M =
[[122 142 114 126]
 [131 129 153 123]
 [140 109 135 127]
 [126 136 149 122]
 [122 143 114 126]
 [124 127 111 135]
 [125 137 147 122]
 [123 144 136 122]
 [130 112 114 137]]
Indices start at 1.
row 1 col 1 => 122
row 3 col 4 => 127
row 6 col 4 => 135
row 2 col 3 => 153
row 5 col 1 => 122
row 9 col 3 => 114
row 3 col 3 => 135
row 4 col 1 => 126
row 1 col 4 => 126
row 4 col 3 => 149
row 7 col 2 => 137
row 7 col 1 => 125
row 2 col 4 => 123
row 9 col 2 => 112
row 2 col 2 => 129
row 6 col 3 => 111

x =
[[125 135 123 123 132 124 122 127 128 125]
 [125 131 125 130 117 123 140 134 125 123]
 [130 124 135 127 129 125 126 135 123 129]
 [129 129 124 136 115 125 142 126 130 127]
 [124 142 118 120 135 119 117 125 130 123]
 [118 120 134 122 136 153 131 135 124 128]
 [130 128 123 134 125 132 133 119 134 130]
 [127 132 129 123 131 121 122 132 125 125]
 [132 127 122 134 132 136 125 110 139 134]
 [141 114 144 134 126 119 122 133 125 135]
 [124 136 123 123 129 123 126 131 126 123]
 [129 128 125 133 120 126 136 127 129 128]
 [125 135 125 122 132 122 122 130 126 124]]
Indices start at 1.
(1, 1) -> 125
(2, 6) -> 123
(9, 6) -> 136
(2, 7) -> 140
(5, 10) -> 123
(7, 3) -> 123
(6, 1) -> 118
(7, 7) -> 133
(11, 2) -> 136
(10, 6) -> 119
(6, 9) -> 124
(9, 9) -> 139
(3, 2) -> 124
(13, 5) -> 132
(13, 3) -> 125
(13, 1) -> 125
(10, 10) -> 135
(10, 3) -> 144
(11, 8) -> 131
(9, 7) -> 125
(11, 6) -> 123
(4, 9) -> 130
(13, 7) -> 122
(5, 4) -> 120
(8, 1) -> 127
(13, 9) -> 126
(8, 8) -> 132
(13, 10) -> 124
(2, 4) -> 130
(7, 2) -> 128
(4, 2) -> 129
(9, 4) -> 134
(9, 2) -> 127
(1, 2) -> 135
(1, 9) -> 128
(8, 2) -> 132

m =
[[120 123 137 119 148 125 138 129 122 124 120 124 132 123 132]
 [121 122 135 123 149 127 138 131 122 123 118 123 130 121 131]
 [140 138 118 129 123 141 119 129 129 140 134 121 125 134 138]
 [124 135 137 114 124 117 136 124 124 122 130 138 136 133 123]
 [118 119 136 127 133 115 136 127 126 117 121 134 131 122 118]]
Rows and columns are counted from 1.
(1, 1) => 120
(3, 2) => 138
(4, 2) => 135
(5, 9) => 126
(3, 13) => 125
(1, 2) => 123
(5, 5) => 133
(5, 10) => 117
(4, 7) => 136
(3, 8) => 129
(4, 13) => 136
(5, 6) => 115
(1, 5) => 148
(5, 2) => 119
(2, 12) => 123
(3, 15) => 138
(1, 9) => 122
(2, 3) => 135
(1, 12) => 124
(2, 15) => 131
(4, 5) => 124
(3, 14) => 134
(3, 4) => 129
(2, 6) => 127
(5, 3) => 136
(4, 15) => 123
(4, 8) => 124
(3, 11) => 134

grid =
[[114 131 141 135 141 148]
 [131 125 151 142 120 121]
 [112 115 113 142 121 119]
 [143 139 137 109 140 133]
 [124 128 104 116 136 129]
 [110 122 122 132 144 131]
 [105 120 121 135 145 132]
 [130 133 151 125 145 133]
 [127 135 118 120 131 143]]
Rows and columns are counted from 1.
(1, 1): 114
(4, 6): 133
(1, 5): 141
(3, 1): 112
(2, 2): 125
(5, 1): 124
(8, 3): 151
(1, 6): 148
(6, 6): 131
(7, 4): 135
(6, 2): 122
(4, 5): 140
(5, 5): 136
(8, 5): 145
(9, 6): 143
(7, 5): 145
(6, 1): 110
(6, 5): 144
(3, 4): 142

arr =
array([[139, 119, 144, 152, 136, 124, 133, 136, 145, 122],
       [120, 137, 114, 106, 122, 135, 126, 121, 113, 136]])
Indices start at 1.
row 1 col 1 -> 139
row 1 col 5 -> 136
row 1 col 8 -> 136
row 2 col 6 -> 135
row 2 col 1 -> 120
row 2 col 5 -> 122
row 1 col 9 -> 145
row 2 col 9 -> 113
row 1 col 7 -> 133
row 2 col 8 -> 121

W =
[[127 126 133 144 114 121 102 124]
 [135 132 113 127 130 123 124 142]
 [110 136 136 137 121 148 118 128]
 [122 131 135 127 130 132 126 129]
 [131 119 138 121 136 124 136 118]
 [128 128 119 140 118 141 127 131]
 [109 136 136 138 122 148 117 126]
 [127 150 126 128 121 127 131 136]]
Indices start at 1.
row 1 col 1 => 127
row 7 col 4 => 138
row 2 col 2 => 132
row 3 col 2 => 136
row 4 col 4 => 127
row 7 col 1 => 109
row 1 col 4 => 144
row 5 col 1 => 131
row 1 col 5 => 114
row 4 col 5 => 130
row 5 col 6 => 124
row 7 col 6 => 148
row 4 col 6 => 132
row 5 col 2 => 119
row 7 col 3 => 136
row 5 col 8 => 118
row 3 col 4 => 137
row 7 col 5 => 122
row 3 col 8 => 128
row 8 col 6 => 127
